Here is a tiny trained network, its code and every weight. The questions are about switching its units off for an input and a target symbol, where a switched-off unit gives its printed mean instead of its output.

import numpy as np


def w(rows, s, z=0):
    codes = np.array(rows[::2]) - 128.0
    scale = np.full(codes.shape[1], s)
    scale[-1] = z or s
    return codes * scale


def f(y):
    return np.maximum(y, 0)


def softmax(a):
    e = np.exp(a - a.max(-1, keepdims=True))
    return e / e.sum(-1, keepdims=True)


def log_softmax(a):
    a = a - a.max(-1, keepdims=True)
    return a - np.log(np.exp(a).sum(-1, keepdims=True))


def net(x, mask):
    ids = ['ΞΠΣΦΨΩαγδεζ'.index(c) for c in x.split()]
    T = len(ids)
    res = E[ids] + P[:T]
    u = 0
    for l in range(3):
        q, k, v = (res @ M[l].T for M in (Q, K, V))
        z = softmax(np.where(np.tri(T) > 0, q @ k.T / 4**0.5, -1e9)) @ v
        res = res + np.where(mask[u], z, O[l][:, -1]) @ O[l][:, :-1]
        u += 1
        y = f(res @ A[l][:, :-1].T + A[l][:, -1])
        res = res + np.where(mask[u : u + 8], y, B[l][:, -1]) @ B[l][:, :-1]
        u += 8
    return log_softmax(res[-1] @ U[:, :-1].T + U[:, -1])


Q, K, V, O, A, B = {}, {}, {}, {}, {}, {}
E = w([
[133,175,75,4,52,80,140],'Ξ',
[32,4,117,143,118,34,86],'Π',
[98,207,175,204,94,203,127],'Σ',
[78,81,112,92,137,94,181],'Φ',
[189,163,181,53,132,110,133],'Ψ',
[39,92,91,243,82,128,88],'Ω',
[96,159,150,192,151,198,200],'α',
[133,121,211,131,201,145,149],'γ',
[192,120,131,218,186,153,153],'δ',
[188,216,107,116,105,191,151],'ε',
[116,93,169,69,130,78,65],'ζ',
],0.011)
P = w([
[77,238,140,149,213,33,84],'0',
[149,29,220,111,62,254,173],'1',
[88,89,62,73,176,245,118],'2',
[177,54,188,130,52,140,200],'3',
[78,86,23,66,184,237,112],'4',
[190,72,173,136,48,70,227],'5',
[85,83,5,53,205,235,101],'6',
[199,78,155,129,41,32,234],'7',
],0.0059)
Q[0] = w([
[214,70,185,71,208,93,157],'L0H1',
[114,93,161,44,103,79,106],'L0H1',
[236,216,118,79,135,178,166],'L0H1',
[137,96,185,207,245,140,99],'L0H1',
],0.012)
K[0] = w([
[190,85,163,58,214,102,152],'L0H1',
[88,92,157,7,109,76,78],'L0H1',
[215,202,135,91,134,164,163],'L0H1',
[145,91,170,190,184,128,119],'L0H1',
],0.012)
V[0] = w([
[129,75,76,131,92,66,161],'L0H1',
[145,79,134,83,89,126,254],'L0H1',
[77,95,76,134,131,133,164],'L0H1',
[176,137,123,97,75,81,54],'L0H1',
],0.0068)
O[0] = w([
[156,3,148,169,140,190,166,133],'L0H1',
[48,111,158,91,134,194,223,254],'L0H1',
[63,53,126,117,192,108,124,187],'L0H1',
[189,109,153,107,29,136,123,70],'L0H1',
],0.0067,0.0014)
A[0] = w([
[49,245,140,76,122,73,155,141],'L0N1',
[137,100,194,139,197,35,91,205],'L0N2',
[118,36,145,162,220,214,178,102],'L0N3',
[102,2,137,98,40,141,98,250],'L0N4',
[110,163,94,55,172,197,121,181],'L0N5',
[126,71,183,45,129,150,129,133],'L0N6',
[148,122,170,153,63,207,185,183],'L0N7',
[209,207,137,53,62,146,124,229],'L0N8',
],0.0062,0.0022)
B[0] = w([
[118,181,113,110,240,109,101,185],'L0N1',
[174,120,213,195,151,100,142,173],'L0N2',
[118,254,78,64,54,118,80,217],'L0N3',
[177,228,127,149,170,166,195,254],'L0N4',
[52,98,78,214,138,158,122,196],'L0N5',
[200,179,55,223,91,165,101,201],'L0N6',
[153,77,143,171,86,176,160,218],'L0N7',
[83,124,80,114,182,56,144,226],'L0N8',
],0.006,0.0055)
Q[1] = w([
[85,152,208,156,95,145,173],'L1H1',
[74,84,63,154,187,178,57],'L1H1',
[254,173,238,119,95,148,143],'L1H1',
[101,138,54,55,145,108,97],'L1H1',
],0.0055)
K[1] = w([
[91,163,154,186,66,235,134],'L1H1',
[50,119,152,148,240,30,126],'L1H1',
[175,131,140,56,48,253,193],'L1H1',
[150,104,111,114,151,16,135],'L1H1',
],0.0044)
V[1] = w([
[89,154,212,201,205,131,126],'L1H1',
[156,138,98,192,120,163,50],'L1H1',
[122,149,176,121,149,2,97],'L1H1',
[121,108,173,216,113,128,33],'L1H1',
],0.0052)
O[1] = w([
[238,111,140,100,191,214,143,255],'L1H1',
[206,165,111,202,123,137,52,149],'L1H1',
[188,140,155,27,132,74,152,178],'L1H1',
[254,96,146,154,137,112,57,104],'L1H1',
],0.0054,0.003)
A[1] = w([
[81,88,176,139,97,254,208,65],'L1N1',
[153,96,222,81,216,106,163,126],'L1N2',
[49,175,57,26,128,70,165,236],'L1N3',
[147,195,156,163,170,138,50,86],'L1N4',
[121,116,141,193,150,144,74,82],'L1N5',
[129,135,113,68,71,117,132,251],'L1N6',
[51,86,166,160,102,146,99,137],'L1N7',
[215,128,167,137,138,146,170,176],'L1N8',
],0.0071,0.0019)
B[1] = w([
[255,56,123,50,61,93,100,253],'L1N1',
[143,158,183,164,157,113,151,169],'L1N2',
[62,148,148,219,229,113,82,247],'L1N3',
[170,126,49,102,111,123,138,200],'L1N4',
[101,74,87,99,149,95,163,159],'L1N5',
[128,146,106,187,164,169,111,172],'L1N6',
[169,123,118,72,89,209,175,146],'L1N7',
[179,133,136,132,64,166,162,205],'L1N8',
],0.007,0.0058)
Q[2] = w([
[53,147,196,193,118,36,182],'L2H1',
[172,104,108,127,79,145,182],'L2H1',
[114,119,59,102,248,153,117],'L2H1',
[86,137,48,71,255,169,16],'L2H1',
],0.0067)
K[2] = w([
[81,137,68,99,166,221,99],'L2H1',
[177,126,169,125,85,209,221],'L2H1',
[206,174,132,121,218,16,105],'L2H1',
[164,130,132,128,236,2,83],'L2H1',
],0.0065)
V[2] = w([
[114,244,106,83,139,139,86],'L2H1',
[136,103,78,80,69,53,46],'L2H1',
[232,147,145,116,80,130,140],'L2H1',
[134,110,254,77,142,71,133],'L2H1',
],0.0091)
O[2] = w([
[37,254,169,76,81,131,131,174],'L2H1',
[92,87,68,76,116,75,13,69],'L2H1',
[139,157,28,171,58,36,145,255],'L2H1',
[119,60,84,66,165,73,209,126],'L2H1',
],0.0088)
A[2] = w([
[94,115,100,218,177,42,92,179],'L2N1',
[202,8,101,159,67,130,72,9],'L2N2',
[144,59,248,121,253,201,147,178],'L2N3',
[192,22,39,83,158,110,118,122],'L2N4',
[172,102,7,125,129,103,195,182],'L2N5',
[194,126,76,137,80,48,225,187],'L2N6',
[69,120,67,168,117,165,181,251],'L2N7',
[88,195,79,125,221,49,149,87],'L2N8',
],0.006,0.0027)
B[2] = w([
[92,177,110,215,176,88,154,155],'L2N1',
[140,160,155,31,115,127,160,178],'L2N2',
[116,103,1,135,104,171,152,173],'L2N3',
[148,185,148,108,178,95,123,168],'L2N4',
[147,102,175,137,142,149,76,229],'L2N5',
[72,67,144,119,116,174,90,249],'L2N6',
[166,143,195,129,125,100,168,177],'L2N7',
[143,29,144,109,70,139,128,180],'L2N8',
],0.0091,0.02)
U = w([
[91,106,123,121,144,166,93,80],'Ξ',
[159,122,170,105,197,135,124,97],'Π',
[112,165,73,104,59,91,148,72],'Σ',
[157,126,67,128,127,119,180,68],'Φ',
[118,146,157,70,126,85,189,104],'Ψ',
[160,167,92,124,164,120,95,158],'Ω',
[139,188,156,209,159,107,191,203],'α',
[168,80,177,84,52,180,115,146],'γ',
[111,109,132,254,109,135,111,253],'δ',
[103,162,212,121,141,133,90,59],'ε',
[89,81,98,100,104,93,105,77],'ζ',
],0.0069,0.0036)

Each question gives the input, a string of symbols that net reads in full, and the target symbol t.
The units are the heads (4 rows each of Q, K, V and O) and the neurons (one row each of A and B). Each row of codes is followed by its name. A weight is (code - 128) times the scale printed after its matrix; where a second scale follows, it is the last column's (O, A, B and U).
mask holds one flag per unit, layer by layer, with each layer's heads first. A switched-off unit (its flag False) gives its mean, the last column of its rows in O or B, instead of its output. The means were averaged over made-up inputs and are rounded, as every weight is.
A unit's drop is (log p(t) with every unit on - log p(t) with that unit switched off) / (log p(t) with every unit on - log p(t) with every unit switched off).
The circuit of an input: a set's keep is (log p(t) with only the set's units on - log p(t) with every unit switched off) / (log p(t) with every unit on - log p(t) with every unit switched off). Starting from the 12 units with the biggest drops (on a tie, the unit counted first), units are removed one at a time, each time the one whose removal leaves the highest keep (on an exact tie, the one counted first), for as long as the keep stays at least 0.8.
units of the circuit, in order: the units of the circuit, biggest drop first
unit that matters most: the unit with the biggest drop
top k neurons: the k neurons with the biggest drops, biggest first
k most important neurons of layer l: the k neurons of layer l with the biggest drops, biggest first
input α ε γ, target α: units of the circuit, in order => (L2H1; L2N6)
input Ψ δ Ψ Σ γ Ξ Σ Φ, target γ: top neuron => (L1N1)
input Σ Ξ ε, target Σ: units of the circuit, in order => (L2H1; L1H1; L0H1)
input ζ Σ Π ζ ζ, target ζ: units of the circuit, in order => (L2H1; L0H1; L1H1)
input ε Ω γ ζ γ, target ε: units of the circuit, in order => (L2H1; L0H1; L1N1)
input Ψ Π ε ε, target δ: units of the circuit, in order => (L2N2; L1H1)
input Ω γ α Π Ξ α α, target Ω: top 2 neurons => (L0N4; L2N6)
input ζ Ξ δ α Σ, target ζ: units of the circuit, in order => (L2H1; L0H1; L1H1; L0N4)
input Ω Ψ γ Ξ ε, target Ω: 2 most important neurons of layer 1 => (L1N4; L1N5)
input ε Σ ε ζ Ξ ε ζ, target ε: units of the circuit, in order => (L2H1; L1N1; L1N3; L1H1)
input γ Π δ Ξ γ, target γ: top 3 neurons => (L0N2; L2N8; L2N6)
input Σ Σ Σ, target Σ: units of the circuit, in order => (L0H1; L2H1; L1H1; L1N4)
input ζ γ Φ Ψ Ξ, target ζ: units of the circuit, in order => (L2H1; L0H1; L1H1; L1N3)
input Ξ α ζ Σ ζ α α Π, target γ: 2 most important neurons of layer 1 => (L1N1; L1N3)
input δ Ω Σ, target δ: 2 most important neurons of layer 1 => (L1N1; L1N8)
input ε Π Π Φ ζ Ω ζ Φ, target δ: top 3 neurons => (L0N3; L0N4; L0N7)
input α ε α Ψ Σ, target α: unit that matters most => L0H1
input α α Ψ Ω Ξ, target α: top 2 neurons => (L1N1; L2N6)
input Φ α δ Ω, target γ: top 3 neurons => (L1N1; L1N3; L2N2)
input ε ζ Ω Ω γ Σ α, target ε: most important neuron of layer 2 => (L2N3)
input ζ Ξ Ω α, target γ: 3 most important neurons of layer 1 => (L1N1; L1N7; L1N3)
input γ Ξ Π, target γ: top 2 neurons => (L0N2; L2N6)
input Ξ Ψ ζ δ Π, target Ξ: top 3 neurons => (L2N3; L1N3; L0N8)
input γ ζ Ξ ζ Π Ψ γ, target γ: 2 most important neurons of layer 0 => (L0N2; L0N1)
input Ξ Ψ Ω ζ Ω δ Φ Ξ, target δ: 2 most important neurons of layer 1 => (L1N3; L1N6)
input Ψ Σ Π Φ Ξ, target Ψ: top 2 neurons => (L0N8; L1N3)
input Σ ε Φ Ψ Π, target Σ: unit that matters most => L0H1
